Below are the code and all the weights of a small trained network. Each question names an input and a class and asks about switching units off, where a switched-off unit gives its printed mean instead of its output.

import numpy as np


def w(rows, s, z=0):
    codes = np.array(rows[::2]) - 128.0
    scale = np.full(codes.shape[1], s)
    scale[-1] = z or s
    return codes * scale


def norm(h):
    return h / np.sqrt((h * h).mean(-1, keepdims=True) + 1e-5)


def f(y):
    return np.maximum(y, 0)


def log_softmax(a):
    a = a - a.max(-1, keepdims=True)
    return a - np.log(np.exp(a).sum(-1, keepdims=True))


def net(x, mask):
    res = np.array(x, float).reshape(1, 2) / 4 @ E
    u = 0
    for l in range(3):
        y = f(norm(res) @ A[l][:, :-1].T + A[l][:, -1])
        res = res + np.where(mask[u : u + 3], y, B[l][:, -1]) @ B[l][:, :-1]
        u += 3
    return log_softmax(norm(res)[-1] @ U[:, :-1].T + U[:, -1])


A, B = {}, {}
E = w([
[102,155,53,145,182,155,147,46,156,111,154,100],'x0',
[201,128,70,118,132,5,116,131,108,180,186,101],'x1',
],0.015)
A[0] = w([
[191,140,97,148,158,101,193,142,148,210,181,133,101],'0.n0',
[101,254,64,73,148,143,155,23,190,116,106,34,1],'0.n1',
[186,79,223,81,157,89,105,216,182,89,120,159,87],'0.n2',
],0.0054,0.0037)
B[0] = w([
[183,222,90,95,4,176,137,97,184,48,84,101,222],'0.n0',
[106,2,115,190,156,178,122,203,68,218,122,102,254],'0.n1',
[58,54,60,182,201,187,166,115,193,125,220,129,227],'0.n2',
],0.0084,0.0056)
A[1] = w([
[119,107,199,146,117,164,67,182,37,147,38,99,28],'1.n0',
[84,146,69,154,89,158,168,103,219,29,138,225,39],'1.n1',
[133,98,253,124,87,86,46,230,97,174,117,231,1],'1.n2',
],0.0062,0.0015)
B[1] = w([
[172,225,77,172,79,81,97,252,177,88,198,80,213],'1.n0',
[194,139,147,127,51,131,40,90,6,193,109,84,236],'1.n1',
[114,99,73,160,218,235,254,64,181,173,118,113,253],'1.n2',
],0.0086,0.0043)
A[2] = w([
[91,160,92,109,227,104,160,33,88,115,107,86,253],'2.n0',
[105,156,130,187,26,149,1,188,89,114,126,63,27],'2.n1',
[3,213,241,144,92,192,103,99,119,12,25,122,8],'2.n2',
],0.0078,0.00063)
B[2] = w([
[86,155,252,110,116,166,165,181,163,92,118,199,185],'2.n0',
[130,84,199,56,135,111,99,70,59,113,87,145,249],'2.n1',
[173,193,36,142,98,22,113,166,174,140,186,104,255],'2.n2',
],0.015,0.0074)
U = w([
[210,221,68,105,44,33,55,172,179,97,175,77,176],'0',
[36,51,99,209,176,213,246,182,197,172,176,104,152],'1',
[117,46,233,28,102,170,66,84,54,113,66,148,209],'2',
[104,118,138,132,166,97,124,84,154,107,43,177,1],'3',
],0.011,0.0041)

Each question gives the input, the list of numbers given to net, and the class t.
The units are the neurons (one row each of A and B). Each row of codes is followed by its name. A weight is (code - 128) times the scale printed after its matrix; where a second scale follows, it is the last column's (A, B and U).
mask holds one flag per neuron, layer by layer. A switched-off neuron (its flag False) gives its mean, the last column of its row in B, instead of its output. The means were averaged over made-up inputs and are rounded, as every weight is.
A unit's drop is (log p(t) with every unit on - log p(t) with that unit switched off) / (log p(t) with every unit on - log p(t) with every unit switched off).
The circuit of an input: a set's keep is (log p(t) with only the set's units on - log p(t) with every unit switched off) / (log p(t) with every unit on - log p(t) with every unit switched off). Starting from all 9 units, units are removed one at a time, each time the one whose removal leaves the highest keep (on an exact tie, the one counted first), for as long as the keep stays at least 0.8.
circuit, biggest first: the units of the circuit, biggest drop first
k most important neurons: the k neurons with the biggest drops, biggest first
k most important neurons of layer l: the k neurons of layer l with the biggest drops, biggest first
drop of u: that unit's drop, to one decimal
input [6,1], class 1: circuit, biggest first : [0.n1]
input [-4,-4], class 0: 3 most important neurons : [0.n1 2.n2 0.n2]
input [3,1], class 2: 3 most important neurons : [1.n2 0.n2 2.n2]
input [-8,6], class 1: circuit, biggest first : [1.n2 2.n2]
input [-3,0], class 2: 3 most important neurons : [0.n2 0.n1 1.n1]
input [-3,-1], class 2: 4 most important neurons : [0.n2 0.n1 1.n1 1.n2]
input [8,6], class 1: 2 most important neurons : [2.n2 0.n1]
input [2,3], class 2: 2 most important neurons : [2.n2 0.n0]
input [3,-2], class 2: 2 most important neurons of layer 2 : [2.n1 2.n2]
input [-8,-7], class 1: 2 most important neurons of layer 0 : [0.n0 0.n2]
input [-3,3], class 2: 4 most important neurons : [0.n2 1.n2 0.n0 2.n2]
input [2,-3], class 2: 2 most important neurons : [2.n1 1.n0]
input [-6,-6], class 0: 3 most important neurons : [2.n2 0.n1 1.n0]
input [6,3], class 1: 3 most important neurons : [2.n1 0.n1 2.n2]
input [-7,5], class 1: 2 most important neurons : [1.n2 2.n2]
input [3,-1], class 2: 2 most important neurons : [1.n2 0.n2]
input [5,-7], class 0: most important neuron : [2.n2]
input [-6,5], class 1: 2 most important neurons : [1.n2 2.n2]
input [-5,-7], class 0: drop of 2.n2 : 0.8
input [-2,-5], class 0: drop of 2.n2 : 1.3
input [1,2], class 2: drop of 2.n2 : 0.1
input [-2,1], class 2: drop of 1.n1 : 0.8
